Each row is followed by its class.
34, -1, -40, -59, -37, -28, -56, 32, -10, 27, 60, 24, 43, -5, -47, 33, -39, -57, 8, 30, -70, 1, 24, 9, 34, 26, -61, -7, -42, -7, 3, -3
Dosi
26, -7, 48, 13, -3, 17, 27, -12, 16, -27, 22, -14, 4, 17, -46, -44, -35, -43, -14, -4, -2, -5, 9, -6, 15, 14, -3, -4, 11, -26, 3, 31
Vuvud
35, -19, 78, 24, 14, 24, 47, 0, 18, 0, 17, -46, -5, 27, -46, -46, -27, -44, 13, 3, 12, -13, -9, -8, 28, -23, 17, 2, 20, -7, 0, -6
Fifid
13, 57, -4, 19, 30, -36, -58, -8, 73, -26, 20, -31, 25, 65, -21, -21, -28, -3, -47, 13, 6, 33, -30, -19, -2, 50, -49, 13, 4, -51, 22, 10
Fifid
-8, 43, -5, -3, 1, -32, -22, -22, 70, -56, 15, -13, -20, 40, -15, -13, -20, 11, -39, 35, 6, 12, -39, 11, -32, 22, -38, 15, 16, -11, 22, -9
gem
-26, 19, 50, 11, 49, -21, -30, -40, -27, -17, 14, -43, 23, -7, -29, -59, 12, 19, 87, -50, -2, 12, 2, 38, 15, -100, -37, 53, -10, -25, -4, 4
Dosi
41, -6, 56, 10, -22, 10, 41, 1, -4, -14, 39, -41, 54, 0, -50, -30, -63, -5, -13, 4, 7, -40, -16, -16, 10, -16, -24, -26, -8, -10, 18, 22
Poz
-5, 76, 33, 27, -24, -72, -58, -32, 67, -52, 4, 21, -8, 80, -72, 17, -52, 41, -58, 75, 4, 5, -46, -32, -59, 28, -51, 22, 21, -21, 18, -47
vali
-15, 24, 2, -12, -7, -26, -37, -30, 64, -47, 36, -7, 6, 37, -7, 3, -37, 4, -67, 11, -6, 12, -47, 8, -46, 37, -38, -13, -6, -16, 28, 3
Lete
-3, -7, 17, -6, 4, -2, 21, -23, -35, -3, -30, -24, -5, -5, 41, -26, 29, 49, 49, 16, 25, 15, -36, 48, -12, -43, -22, 32, 30, -18, 25, -18
gem
-10, -23, 3, -34, 44, -5, 24, -10, -21, 3, 4, -24, -4, 22, 22, 1, 36, -4, 18, -17, 28, 5, -12, -2, 18, -9, 16, 19, 21, -5, 29, 7
Rorek
2, 23, -22, -62, 59, -52, -38, -7, 65, -52, 80, -43, -21, 27, -27, -2, -40, 23, -80, -31, 2, -12, -34, -14, -32, 59, -31, 33, 16, -8, 37, 3
ril
22, 10, -20, -53, -27, -10, -38, 35, -19, 33, 59, 38, 28, -18, -38, 42, -32, -64, 12, 2, -66, 1, 18, 15, 71, 16, -73, -5, -31, 9, 0, -13
Rorek
23, 6, -2, -48, 0, -8, -36, 20, 6, 40, 66, 22, 30, 8, -38, 11, -25, -90, 12, -15, -59, 11, 43, 7, 87, 7, -59, -13, -25, 5, -9, 7
Fifid
15, -21, -16, -74, -20, 7, -33, 32, -24, 46, 56, 4, 34, -22, -21, 16, -28, -98, -11, -1, -60, -17, 26, 43, 87, 24, -46, -20, -21, -17, 12, 6
Lete
-18, -9, -9, -21, 32, -30, 24, -24, -35, -1, -5, -6, 18, 18, 29, 3, 26, 39, 41, -8, 12, -7, -36, 7, 1, 12, -6, 3, 1, 17, -2, 35
Dosi
-8, 25, -51, -23, 54, 20, -33, -8, -77, -4, 45, 58, 35, -14, 13, 30, 81, 20, 62, -42, 29, 20, 29, -3, 19, -27, 22, 46, 4, -18, -20, -44
vali
38, -3, 55, 33, 8, 21, 42, -9, 13, -20, 30, -25, 22, 5, -43, -52, -33, -37, -11, -19, -9, -21, -3, -13, 12, 2, -6, -12, 2, -18, 5, 29
Vuvud
-27, 6, -9, -18, 38, 6, 50, -23, -22, -3, -18, -21, -4, 36, 27, 8, 48, -8, 32, 4, 34, -15, -11, 8, 15, -15, -4, -4, 22, -29, 28, 12
gem
25, 36, 91, 17, 86, -16, -13, 22, 24, -34, 63, -49, -39, 0, -60, -8, -89, 35, -55, -44, -47, -61, -21, 16, 14, -25, -72, 62, -9, -71, 46, -24
bof
8, 30, 47, 55, 34, -6, -34, -36, -8, 3, 11, -29, 26, -30, -27, -67, -2, -11, 38, -46, -18, -4, 19, 11, 17, -85, -13, 29, -8, -47, -5, 6
remir
27, 3, 67, 36, 33, 19, -10, -26, 45, -8, 22, -43, 21, -44, -20, -85, -7, -17, 48, -46, -29, 24, -30, 34, 5, -93, -30, 20, -2, -14, 19, 9
Rorek
-8, 44, 8, -38, 37, -24, -39, -37, 114, -43, 41, -48, -41, 41, 16, -5, -15, -3, -38, 18, -3, 57, -57, 32, -30, 41, -39, 4, 37, -13, 22, -20
Lete
10, -11, 8, -52, -18, -3, -21, 20, -34, 12, 59, 21, 27, 8, -51, 12, -29, -62, 20, 0, -59, -10, 3, 48, 67, 15, -66, 1, -22, -19, 7, 1
Vuvud
-15, -40, 21, -77, 46, 13, 66, -30, -78, -10, 51, -4, 10, 17, 43, -4, 33, 39, 8, -39, 57, -30, -27, 41, 28, -40, 19, 12, 27, 7, 39, 17
Fifid
-3, 2, -5, -19, 33, -6, 17, -12, -22, 3, -8, -5, 37, 29, 34, -9, 45, 18, 33, -3, 32, 8, -5, 19, 32, -20, 1, 5, 4, -4, 14, 26
Fifid
18, 32, 10, -7, 25, -53, -42, -20, 69, -47, 22, -12, 20, 59, -25, -4, -34, 31, -25, 19, 0, 30, -65, -6, -28, 55, -45, 12, 6, -19, 23, 13
ril
-20, -20, -4, -43, 24, -11, 28, -22, -12, -14, 0, -5, 12, 27, 38, 8, 28, 27, 3, -2, 40, 4, -5, 5, 7, -6, 13, -10, 11, 0, 22, 38
Poz
25, 8, -7, -37, -22, -3, -23, 12, -5, 23, 52, 21, 18, 6, -41, 28, -18, -73, 20, -2, -57, -12, 11, 24, 51, 4, -55, -16, -32, 5, -9, -3
Fifid
-13, 60, 5, -4, 23, -16, -31, -36, 87, -49, 39, -30, -27, -4, 12, -34, -38, 59, -34, 12, -24, 49, -42, 54, -46, -5, -85, 18, 20, -46, 40, 14
Vuvud
-1, 34, 11, -6, 11, -38, -36, -16, 72, -44, 27, -7, -8, 40, -17, -9, -32, 10, -51, 20, -5, 27, -53, 0, -23, 32, -49, 15, 10, -15, 34, -1
Rorek
-6, 16, 36, -20, 42, -24, -32, -5, 62, -55, 33, -16, 9, 52, -4, -2, -22, 11, -72, -18, 1, 6, -69, 8, -15, 36, -38, 2, 2, -33, 43, -5
remir
16, 62, 1, -9, -6, -39, -62, -16, 65, -52, 31, -23, 6, 34, -5, -1, -26, 34, -59, 34, 11, 43, -38, 11, -26, 24, -25, 16, 13, -10, 18, -32
remir
-14, 5, 63, 38, 32, -27, -19, -50, -22, -28, 0, -42, 12, 11, -28, -54, 9, 14, 64, -45, 11, 16, -18, 21, 7, -85, -10, 49, -10, 0, 1, 16
Rorek
22, 9, -4, -39, -40, -27, -28, 30, -6, -12, 54, 31, 41, 12, -49, 36, -23, -36, 10, 9, -47, 5, -2, 11, 39, 38, -67, -5, -45, 48, -22, -24
ril
-5, -11, -14, -57, 49, 11, 2, -8, -32, 1, 32, -33, 33, -5, 21, 18, 33, 19, 31, -47, 22, -16, -36, 23, 12, -33, 27, -7, 10, 1, 24, 0
remir
-29, 14, 47, 41, 57, -5, -2, -45, -15, -31, 29, -28, 35, -2, -28, -66, 10, 19, 70, -55, -11, -14, -22, 36, -5, -70, -33, 36, -22, -27, 8, 29
bof
-20, -23, -9, -44, 32, -12, 17, -19, -38, -4, 23, -26, 27, 28, 21, 3, 29, 26, 5, -15, 44, 13, -3, -7, -6, -18, 13, 11, 11, -10, 38, 6
ril
-14, 6, -32, -44, 21, -7, -18, -24, 10, 4, 7, -17, 33, 14, 5, 4, -1, 11, -7, -9, 21, 10, 47, -28, -21, -20, 16, -9, 11, -30, 43, 40
bof
20, 18, -31, -44, -41, -11, -55, 23, 11, 23, 58, 29, 36, -32, -24, 8, -26, -53, -6, 13, -65, 7, 28, 24, 36, 7, -84, -10, -31, -14, 1, -13
Poz
-25, 20, 44, 51, 67, -11, 3, -34, -36, -3, 18, -48, 29, 4, -37, -53, 0, 16, 62, -51, 9, -10, -5, 1, 15, -67, -29, 40, -7, -57, 8, 13
ril
-20, 16, 42, 27, 53, 0, -25, -37, -40, -14, 33, -47, 41, -19, -21, -69, 21, 2, 54, -66, 6, -14, -18, 41, 20, -90, -16, 42, -7, -48, 9, -3
remir
38, 8, 67, 9, 2, 7, 22, -9, -11, -18, 18, -8, 36, 20, -45, -16, -31, -31, 3, -9, 6, -30, -21, -5, 43, -6, 5, -17, 5, -8, -4, 9
remir
-35, 13, 0, -39, 20, -40, -32, -36, 80, -53, 61, 2, -45, 32, -15, -30, -18, 2, -41, 12, -12, 29, -48, 17, -54, 34, -38, 26, 21, 0, 14, -18
Dosi
-15, 18, 5, -45, -13, -27, -10, -14, -2, 17, 51, 41, -3, 16, -36, 33, -39, -67, 6, -14, -62, -10, 15, 2, 53, 14, -90, -23, -16, 12, -5, 10
gem
-30, 18, 14, 53, 38, -13, -27, -67, -15, -27, 55, -22, 64, -1, -33, -37, 0, 38, 83, -74, -5, -1, -72, 3, -44, -61, -28, -2, -38, -9, -14, 29
Poz
10, 26, -6, 9, 29, -44, -51, -14, 94, -52, 8, -6, -11, 59, -2, -6, -22, 25, -65, 11, -3, 25, -44, -5, -43, 49, -26, 15, -7, -24, 26, 26
Fifid
38, -12, 85, 6, 2, 24, 29, -19, -38, -13, 5, -22, 51, 0, -56, -29, -27, -23, 28, -48, 19, -40, -37, 3, 40, -48, 18, -20, 2, 7, 2, 18
ril
-46, 28, 31, 46, 13, -6, -23, -52, -71, -8, 13, -26, 62, 36, -62, -28, 14, 17, 51, -30, 61, 14, 51, -58, -16, -94, 15, 33, 3, -40, 2, -18
vali
24, 0, 44, 36, -7, 21, 29, -6, -30, -19, 13, -13, 42, 11, -43, -25, -2, -35, -7, -9, 12, -34, -28, -13, 24, 10, 8, -15, -8, 2, -5, 16
vali
-24, -20, 5, -27, 32, -7, 34, -8, -18, 4, 4, 11, 4, 4, 45, -3, 20, 39, 17, -11, 26, 14, 2, -3, 15, 8, -10, 4, 20, 4, 1, 19
Poz
-11, 36, 5, -12, -16, -37, -40, -29, 74, -56, 20, -19, -1, 47, -19, -5, -31, 25, -51, 50, 11, 24, -36, 19, -43, -3, -35, 0, 1, -31, 39, 6
Poz
77, 109, 92, 110, -43, -4, -17, 0, 84, 5, -39, -59, 19, 2, -67, -39, -69, -2, 2, 85, -28, 25, -61, -3, 24, -3, -57, -21, 28, -5, -23, -39
vali
-47, 24, 39, 25, 40, -18, -17, -51, -39, -14, 22, -43, 28, -1, -22, -67, 21, 10, 74, -47, 5, 6, -18, 33, 9, -81, -38, 40, -8, -22, -6, 1
Dosi
10, 1, 84, 21, 23, 19, 66, -19, -1, -23, 31, -15, 27, 31, -11, -44, 0, -40, -32, -6, 19, -38, -37, 2, 32, -20, -1, -24, 12, -24, 28, -3
remir
-2, 12, -34, -43, 56, -5, 4, -13, -15, 13, -10, -11, 21, 7, 38, 15, 37, 13, 29, -23, 30, 16, 24, -14, 28, -12, 0, 9, 22, -33, 32, 40
Rorek
7, -12, -10, -30, 22, 10, 21, -3, -31, -3, -5, -28, 24, 6, 23, -4, 32, 17, 23, -14, 22, -1, 1, 18, 10, -11, 13, 3, 12, -12, 23, 22
Vuvud
14, 14, 23, 47, 6, 17, 43, 0, 4, -17, 19, -16, 5, -6, -21, -12, -17, -17, -4, 14, -10, -35, -4, 8, 24, -13, -8, -18, -27, -25, -5, 36
Poz
29, -4, 64, 21, -13, 6, 22, 3, -10, -22, 35, -20, 40, 31, -66, -21, -38, -36, -36, 10, 12, -25, 0, -32, 25, 1, 0, -8, -6, 0, 11, 5
vali
13, -5, -24, -55, -42, -33, -70, 19, -49, 29, 53, 47, 40, -3, -50, 32, -31, -68, 14, -12, -78, -8, 59, 5, 44, 31, -76, 12, -49, -4, -5, -1
bof
4, -11, 8, -43, -12, -28, -32, 21, 6, 16, 57, 12, 17, 22, -45, 23, -32, -86, 1, 3, -73, -7, 17, 16, 59, 29, -91, -10, -44, -19, 5, 12
Poz
-12, 27, 25, 40, 35, -10, -51, -28, -16, -26, 10, -21, 55, -7, -25, -51, 34, 24, 71, -36, 5, 32, -17, 30, 16, -65, -14, 42, -18, 7, -19, 5
vali
36, 27, -12, -41, -42, -30, -31, 38, -12, 5, 57, 36, 47, -3, -42, 46, -56, -15, -3, 25, -83, -14, -4, 40, 58, 39, -102, -17, -49, 18, -1, 10
Vuvud
-20, -22, 33, 8, 54, -47, -48, -15, -17, 19, 45, -27, 60, 16, -61, -58, -70, 23, 23, -26, -25, -9, 17, -9, 20, -38, -28, 40, -13, -55, 38, 58
bof
-29, 9, -15, -15, -38, -29, -19, -10, -14, 18, 69, 42, 27, 19, -36, 4, -15, -63, -7, 27, -49, 6, 10, -7, 14, 12, -58, -17, -34, 12, -7, -20
Dosi
28, -16, 56, 13, 5, 13, 42, -8, 5, -21, 28, -23, 10, 18, -29, -31, -31, -40, -32, -17, -12, -21, 1, -4, 21, 4, -6, -18, -8, -9, 17, 40
Vuvud
10, 5, -18, -59, -36, -6, -40, 16, -24, 24, 45, 41, 52, -9, -26, 38, -19, -58, 38, 1, -58, -2, 7, 32, 53, 29, -74, -19, -29, 4, -16, -14
Lete
31, 9, -19, -29, -19, -9, -50, 14, -8, 26, 61, 58, 37, 1, -42, 3, -2, -79, 38, 4, -60, 9, 18, 27, 60, 12, -54, 6, -28, 1, -24, -19
Fifid
-21, 19, 40, 30, 60, -12, -17, -40, -25, -31, 22, -30, 44, 4, -25, -55, 27, 28, 85, -63, 10, 10, -37, 31, 4, -69, -34, 45, -13, -24, -2, 1
ril
